In the rows, 128 means zero.
Each row has a class, written after it.
146	160	120	131	145	83	166	104	96	151	118	152	160	161	92	151	158	146	103	129	133	131	120	146	124	96	106	157	70	142	96	129	110	140	134	127	150	107	128	224	82	130	99 => Buf
147	125	91	120	143	120	122	116	147	145	131	114	181	113	132	168	135	125	127	121	161	133	147	125	156	208	123	135	131	98	124	108	50	88	137	121	161	75	106	112	93	120	67 => peguz
145	133	85	118	137	121	111	134	145	140	124	121	186	125	134	178	140	133	126	121	162	137	147	106	164	202	128	128	124	100	133	116	28	88	147	126	133	75	120	127	81	121	58 => Liko
167	167	117	129	160	79	151	96	90	139	108	152	159	163	103	146	159	149	98	133	143	122	123	135	130	93	90	147	79	124	104	133	114	127	133	122	162	102	136	216	77	131	105 => tefim
155	122	137	147	102	127	128	138	127	137	168	144	195	147	139	91	78	144	122	118	126	147	130	83	199	114	119	149	145	106	165	171	119	115	133	100	135	120	135	181	168	148	121 => gifus
157	125	132	154	125	135	125	131	122	150	170	135	174	132	137	92	79	140	118	123	127	157	125	97	196	112	111	144	142	106	165	172	134	116	130	92	158	115	134	176	175	141	112 => peguz
111	154	136	171	113	134	125	147	126	131	164	170	190	190	141	106	93	164	99	141	164	141	138	71	174	111	98	128	166	95	171	171	117	99	143	117	138	132	130	196	141	153	124 => tefim
149	142	144	129	132	85	150	96	93	135	124	133	161	132	103	133	157	143	109	131	134	108	149	123	138	128	90	155	98	127	124	149	103	122	133	116	191	130	103	188	101	107	103 => peguz
149	133	152	126	121	92	137	100	104	121	119	148	180	122	117	138	148	144	120	133	124	111	140	110	145	114	87	150	92	119	127	139	99	123	142	115	191	143	119	182	99	114	109 => Porib
117	103	106	119	121	141	124	122	156	136	134	153	186	129	94	206	133	160	151	94	160	119	120	145	171	175	110	147	132	122	119	108	14	65	136	140	152	116	153	123	99	134	52 => semu
188	133	108	128	66	125	142	131	115	148	133	165	135	162	96	156	164	125	109	135	140	97	77	97	79	94	78	111	112	134	189	116	79	182	133	106	90	136	171	96	109	98	79 => semu
215	123	86	129	83	134	127	126	127	139	124	117	144	108	103	121	144	117	121	142	122	106	75	91	118	117	100	132	101	89	184	106	111	171	137	60	136	126	128	90	109	102	86 => Porib
219	132	85	125	82	131	122	129	119	139	119	121	152	116	106	128	136	116	122	142	128	102	80	84	103	126	100	126	94	88	190	94	110	176	142	60	136	125	135	88	107	97	90 => Porib
142	132	86	117	153	125	122	133	150	146	130	132	182	134	126	165	142	127	131	128	161	141	140	116	174	184	131	137	117	100	118	115	39	83	141	127	132	70	119	137	83	129	70 => Liko
168	131	120	133	70	133	142	129	106	151	125	159	129	163	116	167	162	119	110	122	138	94	78	109	78	90	87	107	103	132	214	130	95	186	129	88	100	136	166	95	92	93	86 => lani
216	131	82	131	91	127	128	126	118	116	119	113	144	130	105	130	140	112	121	137	122	113	52	102	111	125	109	138	96	92	177	110	104	160	129	76	144	137	143	88	108	96	81 => sedug
128	137	146	175	92	133	129	137	114	129	164	165	205	195	137	103	83	157	109	128	156	125	156	74	185	124	106	127	169	99	153	170	90	104	160	114	130	135	134	184	141	138	111 => semu
154	118	132	161	126	140	130	133	120	159	162	146	177	132	129	93	83	135	118	129	124	151	122	98	205	115	107	142	142	104	168	174	130	113	129	91	155	117	124	170	166	145	116 => peguz
101	148	140	172	117	137	127	148	118	130	164	169	209	204	142	112	96	163	99	136	163	134	139	73	176	113	92	124	169	96	173	168	103	98	150	112	134	132	133	191	132	154	118 => tefim
138	132	85	116	150	122	116	126	147	131	136	123	183	134	137	179	129	143	131	110	168	132	141	108	151	188	117	121	135	94	138	117	20	67	142	116	154	85	123	121	79	126	73 => tefim
113	112	100	122	132	145	117	113	159	138	119	138	172	110	101	205	137	150	143	95	163	128	126	149	160	179	115	149	134	119	132	109	48	78	130	132	168	105	128	121	110	134	49 => peguz
171	135	115	138	81	131	149	128	108	146	127	151	124	170	107	156	160	120	112	127	135	84	86	103	83	88	86	107	99	125	209	130	98	180	133	84	96	138	162	108	95	99	89 => lani
149	130	130	154	125	134	123	154	118	153	163	139	185	141	144	93	84	151	121	132	126	159	127	73	204	117	117	139	140	103	170	168	121	111	132	92	143	114	136	182	159	136	112 => Liko
146	147	141	136	135	77	146	100	93	118	121	150	172	155	119	124	150	153	122	127	135	108	157	109	137	112	89	146	101	120	117	147	97	125	133	119	193	120	120	179	92	114	108 => tuto
218	125	76	137	93	129	123	121	121	120	121	113	136	128	101	129	141	113	120	135	117	112	59	100	114	122	101	135	98	89	174	113	100	158	132	77	141	136	144	92	105	104	83 => sedug
132	133	136	151	112	132	121	151	126	131	158	150	186	158	146	102	70	150	119	119	124	159	120	83	199	110	110	136	148	103	184	167	114	94	128	100	151	129	141	178	157	137	126 => sedug
139	115	129	158	125	133	121	146	130	137	175	146	186	144	146	78	75	155	131	133	129	156	130	68	201	110	103	130	150	99	169	166	117	108	129	94	154	114	146	171	170	153	113 => tuto
111	120	117	103	119	145	107	128	172	141	130	156	192	111	118	209	133	154	150	99	158	127	127	142	163	167	112	141	137	112	137	91	60	80	132	130	166	96	143	108	108	135	65 => Porib
218	132	71	140	105	125	131	131	107	127	124	106	149	139	93	134	147	128	119	129	139	98	71	76	97	111	89	128	103	82	187	116	84	157	139	60	143	129	132	94	87	105	79 => tefim
156	140	151	120	118	77	147	103	96	119	129	148	179	157	113	141	153	132	103	114	126	103	151	108	141	117	99	152	101	131	124	148	94	125	137	124	170	133	128	179	92	118	109 => gifus
114	137	141	173	99	144	128	135	121	143	159	167	197	182	137	111	87	144	96	144	162	140	148	94	183	133	101	132	163	102	170	169	126	108	149	114	139	126	116	185	151	149	108 => peguz
144	136	136	153	124	133	120	143	122	123	170	154	189	154	145	100	70	139	122	126	120	159	116	85	200	102	106	142	140	102	173	162	118	100	132	102	154	133	147	183	164	145	125 => sedug
110	137	151	183	101	146	123	138	119	138	175	152	182	185	140	103	91	155	105	140	153	125	136	81	177	118	109	133	148	95	164	166	125	107	150	102	133	141	125	201	136	149	116 => lani
140	147	127	138	143	84	147	103	92	124	122	137	171	150	111	133	155	151	109	133	139	104	142	111	133	116	75	147	108	111	131	142	82	115	134	120	181	136	110	183	80	116	112 => tefim
102	104	112	114	129	148	114	123	173	139	126	153	185	105	114	210	134	155	153	105	152	123	120	139	167	172	105	142	131	117	139	93	47	75	131	133	164	113	153	111	110	135	63 => Porib
130	148	134	129	130	83	164	104	90	130	129	143	167	152	113	141	154	147	114	118	136	112	156	122	125	115	88	147	101	129	132	146	85	132	135	126	179	135	107	189	88	107	113 => Buf
143	146	129	136	127	90	164	103	90	133	138	154	161	150	101	141	155	148	116	118	139	116	144	122	133	103	86	156	101	129	122	148	94	134	135	121	185	131	119	196	86	113	113 => Buf
151	119	131	165	125	141	124	130	123	159	163	138	180	130	132	94	84	137	118	133	125	153	116	101	199	125	109	149	139	104	159	168	128	112	127	95	154	123	124	169	172	147	112 => peguz
147	159	138	126	143	88	152	94	99	143	126	139	145	163	110	143	151	142	99	134	145	110	132	146	138	98	101	152	67	126	108	127	119	121	139	116	160	111	129	225	80	118	99 => lani
174	141	106	123	69	121	134	137	121	135	112	156	138	159	114	162	160	120	108	127	127	106	68	99	81	97	84	111	120	129	212	124	95	174	121	102	107	133	173	89	110	94	85 => sedug
169	131	102	137	74	127	138	135	117	145	115	154	145	163	107	148	159	135	124	131	138	94	82	92	82	90	78	111	116	131	199	125	98	176	126	94	106	114	170	95	112	105	78 => tuto
143	148	131	136	137	89	145	101	93	124	111	141	162	144	111	138	152	149	112	128	137	102	148	108	137	108	77	143	102	114	131	149	85	109	132	124	181	142	111	190	88	122	114 => tefim
150	163	136	114	132	81	146	104	104	148	105	155	174	154	114	145	149	147	100	136	140	119	135	129	132	102	96	150	76	135	118	115	122	132	141	113	160	101	143	216	92	112	107 => Porib
111	117	114	105	115	144	113	131	171	136	129	153	188	107	105	205	133	156	147	108	157	124	122	136	165	166	112	148	127	114	138	93	58	76	130	131	163	111	144	125	111	143	62 => Porib
146	158	138	131	115	78	143	103	95	108	111	155	176	157	119	150	147	141	107	118	127	115	145	113	132	106	90	153	102	119	127	146	93	114	123	132	191	139	126	187	89	115	108 => sedug
178	141	102	126	68	123	134	139	120	136	112	154	139	159	105	165	162	122	111	131	127	104	70	97	78	94	83	113	116	124	205	121	95	172	119	103	106	131	159	91	102	101	87 => sedug
152	126	146	143	109	144	117	141	135	152	177	164	190	119	141	94	77	141	129	140	118	148	120	82	205	110	105	137	144	102	177	154	127	114	138	87	154	123	140	171	175	144	123 => Porib
160	162	134	124	138	74	144	99	100	138	104	150	163	163	104	150	158	146	102	135	124	125	113	142	143	106	101	159	71	135	92	128	115	122	127	134	168	110	155	214	85	120	108 => sedug
134	124	142	164	123	142	129	133	119	145	178	138	167	146	149	91	81	141	125	119	124	138	130	93	205	99	111	137	137	98	178	173	114	110	138	86	141	123	124	179	144	131	123 => lani
175	135	97	130	76	136	143	147	116	160	111	154	136	155	93	155	166	122	114	147	132	107	69	93	92	82	88	119	102	133	197	121	100	182	128	100	83	117	161	116	107	103	75 => Liko
168	132	99	127	68	132	149	140	113	154	123	160	131	160	93	165	162	125	113	119	141	106	77	102	71	87	84	111	117	137	211	133	90	195	134	96	96	135	165	101	105	105	83 => Buf
151	131	144	121	125	75	153	98	100	122	125	143	175	158	107	125	157	133	106	132	134	108	147	112	149	117	101	157	97	127	116	146	94	130	136	128	159	133	124	194	95	121	112 => gifus
131	127	88	121	141	128	126	125	149	132	150	126	180	126	137	178	130	128	138	106	168	138	145	109	148	183	125	130	139	105	135	118	22	89	150	127	153	82	119	125	87	117	70 => Buf
141	149	133	137	141	83	144	98	89	124	119	134	166	146	108	139	161	152	109	131	133	103	140	114	132	116	80	151	96	119	115	141	85	113	132	125	186	141	115	190	80	118	113 => tefim
111	108	112	110	122	144	114	122	170	137	128	147	188	101	110	212	134	155	155	110	155	122	125	143	175	170	110	150	131	111	136	94	48	75	129	136	171	110	136	113	105	135	59 => Porib
95	106	99	126	127	144	117	127	169	134	116	148	179	115	107	191	132	166	163	110	164	127	118	135	169	169	114	150	133	118	128	99	45	75	120	145	158	100	145	121	114	145	53 => tuto
157	159	135	117	131	84	142	101	109	152	99	159	161	146	101	148	149	148	99	138	122	119	127	133	138	102	104	144	67	135	109	120	128	131	139	114	158	109	144	220	92	126	104 => Porib
223	126	73	134	97	131	128	133	110	145	106	108	140	127	89	116	154	116	123	143	125	109	71	95	117	124	115	134	94	92	168	121	105	181	138	71	112	120	135	102	103	108	76 => Liko
146	141	133	129	132	88	147	113	95	133	117	141	172	142	105	134	161	143	118	136	137	117	145	109	149	116	97	159	96	125	115	148	86	124	136	125	166	124	120	197	90	114	99 => Liko
175	135	100	131	75	131	134	145	112	161	112	158	139	163	93	162	176	124	107	136	129	108	73	96	85	88	92	114	108	134	191	132	98	187	127	100	84	117	165	106	95	107	77 => Liko
137	121	133	158	126	133	120	138	127	141	166	149	186	150	144	83	80	159	135	129	138	148	132	79	200	107	103	135	150	103	168	172	114	106	132	93	152	113	142	180	171	147	113 => tuto
193	132	117	113	73	119	132	133	116	143	123	156	145	167	107	154	163	105	108	125	140	93	88	86	84	93	88	113	114	133	207	121	98	195	135	103	82	123	173	93	114	105	93 => gifus
105	104	92	127	128	147	134	127	159	141	129	138	168	116	101	211	139	159	150	96	158	136	109	140	157	163	116	149	127	122	132	108	41	88	126	139	158	114	142	128	100	137	53 => Buf
103	109	103	121	138	137	117	119	173	137	131	150	175	122	109	191	145	175	164	109	160	128	116	140	169	178	112	146	131	119	118	101	39	81	124	138	157	99	152	118	116	142	51 => tuto
146	112	97	111	139	115	120	124	156	124	135	127	196	140	133	170	133	131	130	100	166	131	148	101	162	192	133	131	138	101	133	120	26	84	147	121	138	78	132	123	86	126	72 => gifus
147	148	129	135	153	85	152	97	97	122	127	141	164	147	108	131	158	151	116	136	140	104	140	115	139	114	81	149	106	115	122	152	84	106	132	120	184	136	113	193	90	120	110 => tefim
117	136	150	182	97	147	115	129	118	143	171	164	188	186	140	106	88	147	102	144	154	123	139	84	186	113	103	133	146	86	157	165	128	106	149	112	147	135	130	201	131	150	117 => lani
158	122	94	119	145	131	119	117	145	131	135	120	181	110	139	176	131	124	130	105	171	141	144	128	160	204	122	129	135	100	134	124	50	84	145	115	163	73	109	107	97	123	65 => peguz
146	120	98	105	130	125	111	129	155	136	128	122	196	110	142	170	124	131	135	112	162	129	153	105	164	198	124	128	134	89	140	97	46	83	145	105	164	82	124	105	87	118	79 => Porib
129	145	149	125	128	87	147	96	97	127	125	141	155	152	116	137	151	146	111	115	139	100	152	120	135	110	93	146	87	122	132	142	87	120	138	112	175	139	127	200	84	109	105 => lani
103	136	148	183	105	149	123	137	118	142	166	157	178	179	132	101	88	150	107	143	149	124	137	85	191	117	113	137	142	99	161	162	121	103	151	109	133	137	125	210	131	149	121 => lani
137	127	81	122	157	120	119	127	146	132	126	121	179	130	133	172	134	137	130	107	172	127	148	110	158	193	116	122	144	95	140	123	18	71	145	117	147	83	125	117	73	125	78 => tefim
171	156	131	115	130	70	156	99	101	140	107	151	171	169	103	143	153	131	94	130	135	118	132	126	139	98	112	158	74	136	102	124	116	138	132	129	144	99	140	217	90	127	99 => gifus
144	149	141	128	130	77	145	101	102	123	109	149	167	152	109	143	156	141	109	132	125	116	135	128	150	114	89	157	89	121	110	143	94	108	126	136	182	136	123	194	84	118	115 => sedug
169	133	115	131	72	134	133	127	115	153	139	156	122	156	110	165	167	123	108	129	143	96	74	104	73	95	86	110	107	129	205	123	98	182	128	90	104	132	168	102	97	98	83 => lani
141	126	87	111	144	123	117	136	152	144	118	123	180	120	128	179	132	137	138	116	165	141	144	121	171	193	132	135	124	103	131	116	38	81	142	128	136	72	124	129	88	125	61 => Liko
120	112	102	121	133	146	118	116	163	151	134	140	162	106	100	201	141	150	145	104	162	136	118	152	163	174	117	155	130	121	122	108	60	83	118	136	167	99	135	117	116	137	61 => peguz
153	141	144	117	112	75	149	105	104	122	122	144	173	155	104	132	155	132	99	123	131	104	153	106	146	112	99	157	94	124	118	144	99	124	132	133	167	130	123	192	90	124	111 => gifus
143	127	143	145	116	136	119	146	132	150	173	149	194	137	145	98	77	146	123	129	121	147	133	72	207	101	101	133	140	99	182	153	116	111	142	82	147	122	137	175	160	139	123 => Porib
135	142	136	138	132	82	145	106	101	121	117	146	175	149	114	125	154	157	119	128	140	107	153	110	141	119	82	148	103	121	121	145	95	116	131	120	185	124	121	184	97	124	101 => tuto
159	162	128	128	137	74	144	96	91	130	90	159	173	167	108	154	154	138	94	128	125	126	116	148	130	102	94	153	76	131	102	128	117	128	130	133	167	114	149	208	78	124	103 => sedug
